Rows, each with its class:
-131 33 375 -12 5 118 25 -209 -338 23 -16 -15 32 -255 102 19 -57 74 -72
 15 -5 86 355 -29 -155 98 231 33 -120 24 -104 -99 -4 229 128 -45 58 -42
 -40 29 -150 -406 31 74 -166 -94 -46 68 2 -31 -127 25 424 2 -453 6 39
 159 : J660
-171 38 -90 88 80 140 -105 37 97 -132 -191 189 23 76 3 293 -97 14 45 33
 -40 14 -83 140 -126 163 -63 -62 35 38 -86 27 -43 -80 -58 72 -87 -235 55
 -96 -18 34 -25 -154 36 106 4 48 -84 20 -94 83 136 57 1 -34 67 -125 : J697
155 -47 292 66 1 123 -136 247 -18 -173 -4 236 215 38 175 53 46 164 103
 89 -174 -43 170 95 109 66 169 50 -211 -18 -45 -13 -26 129 8 -32 -24 -30
 48 36 65 4 30 -107 -103 -64 -181 -34 -52 -142 26 31 287 19 -157 -109 64
 -5 : J101
362 -1 -2 -201 -39 -28 115 59 -4 84 -53 -187 -112 50 148 -46 22 -59 12
 -13 93 -55 -85 -113 72 185 -31 -134 -360 65 -21 -17 94 -71 15 -55 -72
 164 88 -62 63 9 -25 -20 -88 -1 -35 -45 233 -2 -33 253 -329 26 20 53 -99
 89 : J111
-77 32 20 30 -48 36 12 293 -64 -128 280 367 47 -247 -179 -133 -131 -43
 -43 34 157 -170 50 -255 8 -194 116 -77 -212 35 -42 63 194 137 169 65
 169 -108 -54 -139 14 126 33 -296 162 -66 -142 58 -37 148 7 44 180 -54
 22 59 9 327 : J649
43 15 -154 -135 -42 -58 -8 167 -265 62 -18 -37 -222 -32 44 150 45 -24
 -188 -15 30 -3 106 -224 195 22 107 -114 -159 -66 206 -236 13 4 143 69
 -42 54 -14 -44 9 125 -144 -64 -109 3 -77 51 107 28 116 190 -94 6 60 -9
 8 327 : J649
102 -115 137 -69 -31 -12 -56 166 -99 -139 59 158 188 -147 51 63 -53 12
 -53 -43 -30 -47 66 -75 36 34 81 20 -138 10 -57 -19 13 134 52 22 97 -80
 -75 -8 122 13 -1 -94 -53 -61 -69 -55 -52 35 3 61 -81 92 189 81 49 180 : J819
12 -110 -109 9 13 -158 -25 200 194 -39 44 309 93 42 -93 -29 74 -110 -162
 127 78 -46 -132 10 36 -194 -39 -45 -67 22 -18 19 197 32 -74 63 -6 33 1
 22 44 -70 -71 -309 260 16 -43 128 -74 16 -26 -46 -440 24 539 157 -10 55 : J649
11 -27 383 60 -42 151 117 -118 -73 30 21 -245 7 -80 -13 -23 -147 229 46
 -74 -49 -38 82 112 -95 180 131 108 -115 101 -44 66 -82 128 84 11 -72
 156 -41 -49 -80 -43 -17 168 -35 22 -45 -2 11 -79 -20 71 394 -37 -580
 -95 2 -73 : J660
142 -63 57 29 -24 -18 -71 334 -84 -241 154 242 -30 -100 103 54 28 69 -44
 -5 -31 20 86 -291 197 -26 13 14 -275 -76 28 -95 5 119 -4 98 72 27 66
 -325 91 60 15 -438 -331 -93 -4 43 -42 -106 189 75 -30 31 -12 43 54 265 : J879
61 9 389 -40 -25 9 -40 186 -169 -157 31 385 144 -231 201 -46 71 139 -63
 260 78 1 43 107 66 14 185 -119 -490 47 -21 -230 19 199 -8 23 295 -88
 104 129 26 41 70 -147 -117 -56 -166 21 -17 -10 6 -3 -295 57 74 58 15
 173 : J819
-102 7 -94 -104 0 60 -43 240 -53 -161 -23 322 68 155 70 139 -7 164 100
 121 15 -15 25 11 139 -4 -91 62 -134 -120 -5 -35 -112 41 -38 3 70 -59
 -113 34 117 28 1 -29 -188 -65 34 -52 -12 -81 67 -90 77 101 -64 -111 -19
 51 : J697
55 -31 -168 -53 -65 -48 -102 86 -71 -30 13 367 116 15 39 188 63 -35 -198
 67 55 16 -3 -151 150 -172 -87 -43 117 -28 -16 -188 22 -31 35 20 165
 -210 51 -20 9 67 -68 -282 -30 -1 -36 -10 -363 320 -62 66 -196 69 493
 139 25 203 : J649
-312 -48 -118 -94 -25 232 41 -142 -68 118 -21 136 -78 93 -254 -66 -56
 -73 142 -64 15 -103 -121 199 -204 98 11 -1 -80 73 -139 159 62 -22 -94
 16 -48 -9 -159 -143 -187 -123 -3 23 317 19 -10 -64 -189 198 -109 -70
 833 -96 -577 -25 40 92 : J101
-8 145 331 -17 121 -21 -125 38 -373 -50 16 188 6 -317 102 140 11 220 15
 126 52 -13 92 95 -47 54 358 -204 -195 74 161 -6 65 129 87 -25 180 -237
 -33 8 -152 58 46 -159 92 46 -29 -8 -213 -35 -6 -136 -221 85 -41 -143
 -127 -96 : J879
-29 30 151 -7 22 114 -45 -4 104 -52 -35 232 -10 24 123 -49 -112 143 112
 83 45 174 -56 228 22 89 61 -48 -46 10 -44 -57 -49 54 -125 39 27 -119 90
 -27 -117 -117 65 72 98 -258 -118 -42 -44 -69 -29 -278 157 64 -101 -62
 -56 -167 : J819
278 22 186 -132 0 -99 82 158 -178 52 -12 -82 -224 -130 135 -89 29 106
 -176 66 218 -8 44 -88 27 30 199 -83 -369 30 64 -218 147 67 135 32 276
 30 -38 20 -65 54 -67 -40 31 8 84 31 41 -70 -3 -13 -405 18 45 76 -81 69 : J111
-73 51 -78 -155 -30 115 -67 204 -68 -151 7 352 152 -150 -11 224 17 -50
 -215 41 -9 -29 139 -124 80 9 84 -51 -262 98 -44 -37 28 155 81 -43 122
 -107 102 -51 17 105 -241 -191 -91 25 19 -12 -137 60 0 94 -97 -51 -2 111
 61 273 : J697
35 16 4 -30 19 100 95 56 64 -55 -98 130 -100 102 -29 163 -7 38 108 110
 -132 11 462 -23 -19 88 -41 -21 -172 -2 -107 24 -41 -98 68 -87 -53 77 61
 -45 -49 -33 1 58 -145 33 -194 -33 -49 -33 87 -90 267 123 -223 -225 -163
 -20 : J697
-99 -69 84 -288 55 207 91 -178 -323 124 15 -262 -11 -168 151 16 -3 -69
 -206 -28 130 26 135 -98 -96 97 249 15 -337 3 -27 78 -69 59 222 -139 94
 148 -17 -25 3 31 40 -50 -183 -21 59 -26 56 97 -20 263 -47 48 -474 -84
 136 305 : J101
-48 -55 32 107 91 206 30 63 209 -59 -28 50 85 6 17 146 -86 -143 178 24
 -130 -147 32 -134 107 138 -173 314 126 -122 -82 299 41 89 21 -91 -238
 115 -19 -111 146 42 39 17 -174 -38 -56 -216 27 95 -3 210 833 -79 -351
 -8 175 202 : J101
375 -144 68 -3 -27 -127 44 -74 -47 72 -98 -161 -26 5 72 -111 69 1 -248
 69 175 -36 69 -260 64 -68 6 -45 126 -18 1 -164 104 -94 46 -15 -142 -69
 -19 -5 8 164 -106 -111 9 81 -5 33 242 34 27 172 -39 -16 173 222 105 197 : J649
284 95 68 -255 64 -162 -49 -16 -207 168 45 -183 -120 15 136 163 23 -283
 -155 -4 159 5 181 -158 34 0 -168 -70 -3 24 63 -177 80 -110 369 22 -84
 -92 89 6 -46 163 -149 -84 -38 9 37 -1 251 104 28 221 -540 57 415 50 -60
 -14 : J111
209 78 162 82 116 -99 -6 -243 92 222 -24 -78 -175 -34 -49 -116 -73 -238
 -117 79 120 -274 -33 -24 0 17 33 -91 334 69 2 -23 205 145 140 69 -107
 -154 -51 34 -121 50 -119 -126 388 24 44 9 137 86 -155 15 -155 -77 326
 105 -5 -219 : J649
-60 29 226 -104 -93 58 -115 155 -39 22 82 194 208 -45 56 165 132 96 7 99
 -4 -49 228 -95 124 -40 -75 -12 -67 24 -75 -41 -68 56 2 -7 118 183 -45
 -42 11 30 -2 -167 -68 -30 -52 4 -121 40 11 -14 5 -56 136 58 19 130 : J697
86 -56 60 -223 48 31 126 -176 -140 197 -73 -192 -129 -49 65 13 -10 -76
 -294 -68 90 216 33 74 -117 -13 4 -118 -137 37 -134 -198 -15 -474 128
 -20 -2 -18 -58 -59 -118 -118 2 61 5 34 59 27 60 30 -42 30 -436 37 48 37
 -38 -94 : J649
368 -55 -43 -10 -3 -34 163 224 -30 82 -74 -198 -224 115 0 -250 42 46
 -318 -16 215 -196 62 -273 42 -62 -47 62 -442 76 118 -81 164 34 -131 70
 70 125 -53 -21 87 56 14 -118 -181 27 25 64 150 -34 -21 16 186 -102 -115
 222 114 501 : J649
158 -13 403 -172 -34 -13 -507 -26 -15 49 -51 -25 86 -67 184 151 33 98
 -135 64 44 -76 11 18 10 69 66 218 -184 113 -62 -106 -71 117 83 1 131
 -15 -36 16 -17 29 24 -129 -15 9 -72 19 -31 -41 -132 10 -228 -39 -26 154
 35 -29 : J879

Rows with their classes:
15 43 90 74 -78 82 -330 -128 177 200 129 175 255 -8 -3 -34 12 166 14 -42
 14 122 92 -5 -117 -108 217 -86 -160 -46 180 23 -81 21 -61 347 -7 -98
 -59 -179 115 120 187 -28 57 58 -91 -306 243 -60 -40 -48 11 86 126 152
 75 -3 : W
6 -42 -62 -16 40 61 83 51 156 -120 -93 -74 -47 79 31 -43 15 37 -9 -94 -1
 79 -7 -28 -10 -95 -5 -33 -6 -38 -3 -30 -62 4 -39 174 91 98 -15 34 43
 -133 6 66 66 81 14 -277 -42 -73 39 62 -69 -89 -26 -57 -54 35 : C
13 12 -94 19 39 27 -25 -26 358 -94 47 -475 106 181 -41 158 -7 -147 -20
 51 -108 -131 -29 -88 7 -7 162 -231 -126 -60 -22 -52 -108 -34 19 129 119
 221 -134 28 -68 -99 71 56 59 51 -131 197 104 -20 -31 -153 -55 125 282
 53 45 -129 : W
-10 11 -29 -18 -19 -11 91 33 106 -103 -110 37 -63 27 58 -108 37 48 -1
 -98 26 44 24 42 12 -75 -57 -22 4 -10 -34 -26 -46 -50 9 155 9 54 -41 -18
 96 -28 -83 30 6 96 49 -364 -107 -109 42 45 -84 -92 -119 -34 -90 7 : T
117 -106 22 84 20 36 58 249 15 2 -107 189 141 -42 -19 -122 243 278 -2 59
 -51 178 99 136 35 -48 84 -76 -114 -35 227 -34 -88 34 -226 288 297 44
 -63 -34 -185 -86 16 39 49 -19 -26 -138 -87 372 225 -67 45 -45 146 -102
 92 257 : Q
4 -18 -43 -15 -21 8 36 -69 219 -44 23 -86 119 73 35 -64 49 117 -16 -61
 22 110 40 -12 -2 -117 44 -96 -100 -59 13 7 -59 -1 -52 259 58 112 -84
 -70 113 17 76 39 5 199 8 -306 -19 -130 -42 6 -18 -17 -17 107 -98 -60 : W
23 5 141 32 -101 -19 13 -76 199 59 -18 -133 303 55 62 -45 115 239 23 -34
 72 142 130 -49 -36 -150 14 -144 -80 -67 54 51 -82 -78 -19 461 76 162
 -263 -128 206 257 113 10 23 271 83 -271 -156 -185 -32 4 3 9 3 109 -135
 -175 : T
